In the rows, zero is written as 128.
Each row of numbers belongs to one of the things below and depends on some of the facts about them. Some rows are named. Which thing is each other row?

Known rows:
stabos: [100  64 105 111 120 151  60 113 103 163 147 121 151 127  94 143 144 158
  86 175  86  88  90 155 144 144 136  95 114 104 151 128 122 156 141 166
 178 122  87]
puple: [101  55 113 125 109 164  77 103 107 151 132 129 159 120 106 129 132 157
  77 162  90  82  92 148 131 140 141 112 124 116 150 127 123 158 152 178
 170 113  85]
romas: [ 67  91 112 140  86 158  91 133 103 152 111 166 147 167  91 137 120 156
  73 197  89 113  97 177 142 120 165 112 139 114 152 142 137 141 155 164
 143 102 139]
noste: [ 79  74  98 115  94 158  60  99 111 166 139 141 182 147 120  76 164 140
  80 151 100  97  99 121 128 131 145 118 117 122 159 118 141 151 114 179
 147 146  79]
fiplek: [ 67  90 110 137  88 153  83 137 103 156 115 161 148 163  91 140 120 159
  77 199  83 111 100 182 146 124 158 111 139 113 151 141 133 142 154 163
 142  97 136]
skogran: [100  59 110 124 109 163  80 104 107 155 133 132 158 125 105 131 132 156
  76 163  94  85  92 146 134 137 142 111 121 115 151 127 124 159 150 175
 171 114  87]
brufla: [104  57 117 128 105 170  82  99 106 146 128 134 158 123 107 127 127 160
  72 163  92  85  89 141 125 139 141 113 125 121 152 130 125 159 150 179
 169 114  87]
mafotrom: [ 88  87 134  87  90 177 105 136  77 139  96 162 142 193  67 149 181 130
  87 187  75  89 111 175 144 129 160 132 122 127 123 123 133 155 159 154
 121 125 151]
nolon: [ 99 103  85 133  86 130  70 142 123 179 123 134 109 134 119 153 121 150
 114 184  85 132  98 133 107 124 132 103 109  85 168 141 122 154 153 146
 146 112 144]
klidrim: [ 70  87 115 132  85 158  75 139  98 140 116 159 147 153  92 129 133 163
  84 193  79 107 106 179 144 133 157 111 145 112 144 136 132 149 149 172
 141 101 134]
tado: [110  61 119 135 147 153 100 128 100 126 140 153 167 110  78 118 170 156
  94 156 121 128  85 146 120 127 162  83 140  87 158 150 116 172 150 176
 195 128  98]
tepi: [ 80  93 105 127  99 166  70 148  96 154 133 138 117 155  99 142 124 182
  74 226  75 106 117 227 150 140 160 116 140  92 166 132 118 164 133 154
 150 121 124]
ginestis: [ 67  99 116 139  80 154  92 133  94 163 122 175 139 188  96 144 128 172
  69 205  83 128  80 176 120 131 166 100 153  94 155 152 131 141 131 165
 153 120 141]
grastal: [ 69  80 113 130  86 157  62 142  98 135 121 147 147 141  94 131 132 164
  89 193  71  97 116 184 157 139 148 107 146 112 139 131 129 154 150 178
 140  93 130]
bidrim: [ 39 100  79 133  67 128  56 145 119 189 112 162 174 168 109  87 148 155
  78 177  81 122 125 186 168 127 162 136 126  97 149 126 142 155 123 182
 127 106 118]
trovovus: [ 67  92 120 133  82 139  54 129  80 147 131 169 162 155  76 148 138 163
  99 193  62 116  70 136 123 140 142  74 153 110 126 152 137 117 140 181
 151  97 148]
druvi: [106  68 105 128 105 167  69 100 105 159 130 141 153 117  96 129 140 174
  75 177  86  98  78 140 113 142 149 117 116 107 158 134 121 160 141 180
 181 126  93]

There are 3 kinds of fact about the things: σ, φ, ρ.
σ: uses; φ: refers to; ρ: belongs to class
bidrim σ skenam; bidrim σ grega; boli σ litu; breplek σ setra; brosom σ pleter; dufluk σ ginestis
dufluk σ vulok; dufluk σ plidatru; floplol σ bribafo; floplol σ busem; floplol σ plidatru; fotrevol σ tufler
fotrevol σ vizu; gograk σ tufler; gograk σ flobre; gragir σ druvi; gragir σ klidustir; grastal σ romas
grastal σ groren; grinetum σ bribafo; guklo σ pimir; guklo σ brufla; kelu σ drulas; kelu σ sobras
kelu σ platrak; kepok σ saflavi; kepok σ mafotrom; kepok σ vizu; klega σ tado; klega σ noste
kligrok σ skenam; kligrok σ kefam; laflitren σ skenam; laflitren σ plotrukli; lakon σ viskom; mavigus σ dizar
mavigus σ zakon; mavigus σ sobre; mavigus σ klidustir; migorok σ nezos; migorok σ drulas; migorok σ kivaklu
nolon σ sobre; nufotra σ mego; nufotra σ noflim; nupopur σ flaboplek; paklel σ zakon; pleklam σ gaplon
plepli σ dizar; plepli σ bripom; plepli σ bebror; pludrevis σ mestuk; plutale σ lidron; plutale σ drobrum
popa σ mego; popa σ skuflu; popa σ noste; pozer σ kladrak; pozer σ tigin; pozer σ mego
pozer σ kiku; pozer σ trigis; rasto σ pafler; rasto σ tralol; rasto σ mustal; rasto σ brefla
rasto σ vulok; rasto σ trigis; rasto σ nalik; razatri σ tigin; razatri σ setros; razatri σ gedon
razatri σ bemem; razatri σ rabrak; razatri σ roklus; sevil σ grazol; skasken σ linubra; skasken σ tasos
skiklek σ kime; skogam σ tigeskal; skogam σ nastan; skogam σ klidustir; skomik σ rikul; skomik σ flistu
skubus σ rekis; skubus σ drika; skubus σ stidovok; stabos σ nagritrom; stabos σ noflim; stabos σ trovovus
stabos σ viflol; stistal σ kladrak; stistal σ zeplos; tafak σ tufler; tepi σ klimake; tepi σ zakon
tepi σ ginestis; tepi σ vudete; tepi σ viflol; trete σ klises; trete σ brafeflak; trete σ stusi
trete σ sefun; tribru σ sobras; triflil σ plidatru; vakiti σ mestuk; vofle σ nastan; vufle σ pafler
vufle σ pefik; zagrik σ linubra; zagutrin σ dizar; zagutrin σ setra; zagutrin σ kefam; zagutrin σ klubos
zagutrin σ platrak; zesum σ linubra; zesum σ nezos; zesum σ setra; zesum σ ginestis; zifis σ vugrum
zifis σ miti; zoklom σ pafler; zoklom σ drulas; zoklom σ vulok; zoklom σ kime; zugrur σ tralol
zugrur σ klimake; zugrur σ ruflom; bebror φ detrunak; brafeflak φ boli; breplek φ fotrevol; bribafo φ skuflu
brufla φ sobre; dizar φ boli; drafor φ fati; drasal φ detrunak; drobrum φ zakon; druvi φ rusak
dufluk φ sobre; flaboplek φ fotrevol; gedon φ tepi; gograk φ bidrim; grastal φ pimir; grazol φ boli
grega φ skuflu; guklo φ tepi; kefam φ trigis; kelu φ skomik; kepok φ skomik; kiku φ detrunak
kime φ bidrim; kiplo φ boli; klidrim φ plibini; klimake φ delu; lakon φ zesum; mafotrom φ boli
mavigus φ bidrim; mego φ fiplek; migorok φ vufle; miti φ trete; mustal φ vulok; nagritrom φ detrunak
nezos φ grinetum; noflim φ pimir; noste φ bidrim; nupopur φ nolon; paklel φ bemem; pimir φ fiplek
platrak φ detrunak; plepli φ nupopur; plepus φ vudete; pleter φ grinetum; plidatru φ boli; popa φ gragir
pozer φ skinadol; puple φ sobre; rabrak φ boli; ragraplik φ vulok; rasto φ zupo; rekis φ bidrim
sefun φ gedon; setra φ brefla; sevil φ tepi; skavidur φ skogam; skinadol φ nupopur; skogran φ skogam
skubus φ boli; sobre φ rusak; stabos φ delu; stidovok φ skogam; stipon φ plidatru; stistal φ detrunak
stusi φ grinetum; tado φ detrunak; tafak φ skasken; trases φ pimir; trovovus φ grinetum; veklak φ bidrim
viflol φ trigis; vizu φ gragir; vuskur φ tepi; zafluk φ zakon; zagrik φ rusak; zagutrin φ vudete
zoklom φ nezos; zugrur φ migorok; bebror ρ 446; bidrim ρ 632; brafeflak ρ 632; brefla ρ 446
breplek ρ 446; bribafo ρ 632; brosom ρ 446; brufla ρ 446; busem ρ 632; dizar ρ 446
drafor ρ 446; drasal ρ 632; drika ρ 446; drobrum ρ 446; drulas ρ 632; druvi ρ 446
dufluk ρ 632; fiplek ρ 632; flaboplek ρ 446; flistu ρ 446; flobre ρ 446; floplol ρ 446
gaplon ρ 632; gedon ρ 446; ginestis ρ 632; gograk ρ 446; gragir ρ 632; grastal ρ 632
grazol ρ 446; grega ρ 632; guklo ρ 446; kefam ρ 446; kelu ρ 632; kepok ρ 446
kiku ρ 632; kime ρ 446; kiplo ρ 446; kivaklu ρ 446; kladrak ρ 632; klega ρ 632
klidrim ρ 632; klidustir ρ 632; kligrok ρ 446; klimake ρ 446; klises ρ 632; laflitren ρ 446
lakon ρ 446; lidron ρ 632; litu ρ 632; mafotrom ρ 632; mavigus ρ 632; mego ρ 446
migorok ρ 446; miti ρ 446; mustal ρ 446; nagritrom ρ 632; nastan ρ 632; nezos ρ 632
noflim ρ 446; noste ρ 446; nufotra ρ 446; nupopur ρ 446; pafler ρ 446; paklel ρ 632
pefik ρ 446; pimir ρ 632; platrak ρ 632; plepli ρ 632; plepus ρ 446; pleter ρ 632
plidatru ρ 632; plotrukli ρ 632; pludrevis ρ 446; plutale ρ 632; popa ρ 632; pozer ρ 632
puple ρ 446; rabrak ρ 632; ragraplik ρ 446; rasto ρ 632; razatri ρ 632; rekis ρ 632
rikul ρ 632; roklus ρ 632; romas ρ 632; saflavi ρ 632; sefun ρ 632; setra ρ 446
setros ρ 446; sevil ρ 446; skavidur ρ 632; skenam ρ 446; skinadol ρ 632; skogran ρ 446
skubus ρ 446; sobras ρ 446; sobre ρ 632; stabos ρ 446; stidovok ρ 446; stipon ρ 632
stistal ρ 632; stunes ρ 632; stusi ρ 446; sura ρ 446; tado ρ 446; tafak ρ 632
tasos ρ 632; tepi ρ 632; tigeskal ρ 446; tigin ρ 632; trases ρ 632; trete ρ 446
tribru ρ 446; trovovus ρ 632; tufler ρ 632; veklak ρ 446; viflol ρ 446; viskom ρ 632
vizu ρ 632; vulok ρ 446; vuskur ρ 446; zafluk ρ 446; zagrik ρ 632; zagutrin ρ 446
zesum ρ 632; zifis ρ 632; zoklom ρ 446; zugrur ρ 632; zupo ρ 632

Which thing is each row?
No name comes twice in this set of rows, the named rows included.
[110  65 107 142 136 150  95 131 106 143 135 161 166 106  79 113 176 178
  83 160 115 141  84 148 115 133 170 101 138  68 157 155 109 185 143 188
 205 126  99] => bebror
[100 103  83 130  89 132  61 144 126 175 127 128 106 126 116 154 121 151
 117 188  82 126 104 135 114 126 129 105 104  88 165 139 123 155 157 145
 144 107 145] => skogam
[ 73  83 121 136  82 174  82 136 101 122 113 160 141 148  97 124 124 168
  79 196  81 100 112 183 137 131 160 114 150 119 152 134 131 157 147 176
 137 108 130] => sefun
[115  51 112 128 113 193  89 107 107 137 129 117 139 112 121 119 124 169
  68 177  95  74 116 184 129 142 150 134 129 118 173 115 114 181 145 169
 163 131  75] => vuskur
[ 45 108  84 115  71 134  19 149 113 172 130 161 159 154 100  79 177 174
  82 192  66 122 126 169 160 139 159 132 127  91 145 128 139 160 105 189
 130 122 117] => mavigus
[100 101 106 132  87 140  90 136 116 165 131 140 104 161 129 154 117 142
 109 181  92 128  91 123  93 124 130  87 128  94 166 145 128 144 150 139
 139 120 145] => ruflom
[ 95  61 101 127 101 147  75 111 107 176 133 130 157 131 108 131 140 168
  74 163  87 100  92 162 132 150 143 112 122  89 150 130 118 169 136 181
 180 118  84] => breplek
[ 75  87 118 155 107 141 104 165  92 129 122 186 158 143  78 110 170 184
  92 182  98 163 100 187 118 136 183  94 176  61 147 162 115 177 135 192
 172 113 141] => platrak
[ 87  62  99 120 113 147  79 108 124 170 129 128 151 135 104 147 119 148
  66 165 103  83  96 159 160 125 142 111 102 111 155 131 130 157 165 161
 175 103  87] => trete
[106  67 115 122 108 166  80  99  98 156 139 142 150 139  99 134 140 165
  75 176  90 101  73 139 109 141 147 100 125 106 159 137 123 152 131 171
 180 138  95] => viflol
[ 66  99  97 133  92 145  61 143 102 170 122 158 142 152  77 142 132 172
  80 210  75 119  97 186 151 129 163 115 124  96 151 144 128 149 147 165
 155 105 139] => gragir

The same things again, as new rows of numbers:
Named rows:
breplek: [114 137 110 149 103 129 129 131 131 101 131 161 151 130 133 116 134 123
  84 156  69 126 137 161 129 206 170 100 122  95 184 116 146 148 136 115
 148]
fotrevol: [104 120 143 108 142 102 141 151 165 142 105  88 132 158  81 122 161  72
 150 156 144 154 145 160 100 119 153 120 131 134 122 141 112  60 122 137
 137]
flaboplek: [130 138 104 148 123 132 124 140 127  99 133 155 145  85 150 135 127 126
  97 135  78 121 124 165 112 196 164 109 131 106 185  99 146 136 139 114
 155]
busem: [145 117 153 108 145 136 116 115 110 143 138 115 111 145 119 125 122 149
 151 105 185 134 117  88 154  53  94 142 137 158  72 142 120 140 126 133
 117]
stistal: [ 96 130 142 136 138 103 179 140 125 139 128 127 100 141 148 125 139 201
 127 119 142 113 183  67 118  56  42 133 106 107  92 177 141 209  88 131
 104]
kladrak: [144 119 152 112 146 134 117 115 110 146 136 117 110 144 114 120 122 146
 144 102 186 130 124  89 148  58  94 149 135 160  70 144 119 136 128 135
 116]
klises: [145 119 151 112 145 132 116 114 111 144 136 117 111 145 117 120 125 146
 144 104 185 132 122  90 150  57  94 149 135 162  69 144 117 136 130 134
 118]
zakon: [130 115 106 106 124 103 134 131 136 161 109  99 131 131 108 145 138  85
 155 140 127 153  91 161 110 124 134 139 114 140 115 124  87  81 112 137
 126]
pleter: [133 131 153  98 144 128 134 155 111 126 127 135 153 114 163 125 120 179
 115 124 152  76 153  54 178  46 122 168  86 147 107 154 140 144 136 149
 110]
gragir: [127 113 143 112 114 131 131 108 115 174 134 115 119 162  91 106 131 131
 141 125 177 130 128  89 160  61  98 154 129 149  65 156 134 157 136 139
 114]
popa: [107 125 136 122 106 132 143 134 123 137 130 133 144 147 131 108 121 171
 132 129 165  89 169  58 150  60  81 152 116 128 109 165 151 148 139 136
  91]
rusak: [128 115 117 102 133 108 122 139 139 138 111 104 134 134 104 144 130  93
 149 129 132 152 108 159 102 121 137 128 115 139 118 120  90  63 110 138
 116]
zagrik: [111 122 144 117 103 119 131 134 112 116 135 142 165 184 137  96 129 185
 114 142 163  93 162  58 163  67  85 148 106 133 119 171 122 152 132 120
 103]
nufotra: [127 130 132 143 125 137 114 111 128 134 134 138 109 129  83 123 126  75
 106 130  87 160 114 186 119 202 185 100 146 105 143 103 154 135 127 133
 159]
skomik: [110 115 127 108 120 109 135 130 148 150 106 101 124 162  86 133 133  81
 149 144 126 154 122 154 108 128 141 123 115 124 118 135 105  73 108 146
 108]
kelu: [108 125 137 120 107 136 139 132 124 127 129 135 144 157 137 108 121 178
 132 131 162  95 169  59 156  61  82 141 114 128 109 165 145 149 136 133
  84]
trigis: [128 118 120 105 137 108 126 135 140 140 109 102 123 136 108 148 127  91
 155 128 130 153 106 157 101 124 136 127 118 136 118 122  91  63 106 142
 116]

Rows to name:
No name comes twice in this set of rows, the named rows included.
[108 171 123 158 134 125 194 108 151 105 126 166 107 108 165 102 159  81
 119 165 104 113 137 141 109 184 201 105 166 111 225 141 156 106 171 121
 173] => gograk
[128 128 123 121 126 137 135 138 122 120 130 135 141 122 159 118 124 188
 130 115 169  94 158  66 145  58  78 149 116 150 104 152 129 141 141 128
  92] => grega
[139 129 176 147 123 176 104 131 161 123 128  70 146 156 206 153 110 184
 194 132 154  72 145  51 187 101  52 169 134 127 105 132 128 170 134 114
  92] => plidatru
[128 126 127 117 123 130 133 141 115 122 134 133 151 123 156 119 123 186
 132 120 171  91 150  63 147  54  77 154 117 145 111 152 130 142 140 124
 101] => skavidur
[107 123 133 118 104 131 141 140 123 132 132 134 154 147 134 107 124 176
 129 133 164  89 170  60 155  57  82 148 114 130 113 163 149 150 143 131
  92] => grastal
[134 140 104 150 120 129 121 135 123  92 134 160 149 105 155 128 132 133
  87 142  74 127 122 166 120 202 165 107 124 111 184 104 128 140 134 109
 156] => setra
[147 133 130 140 151 134 108 122 126 117 136 135 114 104 107 132 136  85
 107 124  99 161 102 192 115 194 185 102 152 126 144  92 134 126 132 119
 179] => flobre
[132 170 106 154 133 133 178  93 128 100 130 178  96  87 192 128 126 102
 125 138  91 113 100 136 111 187 185 104 156 111 224 122 137 107 154 125
 151] => kime
[122 124 162 148 120 146 106 121 193 155  98  45 121 193 126 150 131  75
 185 149 116 129 131 150 130 185 121 157 123 122 101 120  92  94 108 140
 104] => boli
[127 124 134 111 125 135 136 140 117 122 134 129 146 122 161 130 118 186
 148 122 168  94 144  60 153  47  75 144 124 138 115 151 137 145 136 124
  99] => bribafo
[118  98 114 119  80 133 115 107 108 157 144 120 142 178  76 100 129 150
 152 125 197 148 127 100 135  61  49 129 159 143  78 149 129 147 142 106
 102] => tepi
[110 122 123 119  93 128 152 130 120 156 131 128 152 145 135 108 131 168
 134 143 160  93 150  63 161  58  78 160 114 132 106 165 143 167 145 128
 101] => paklel

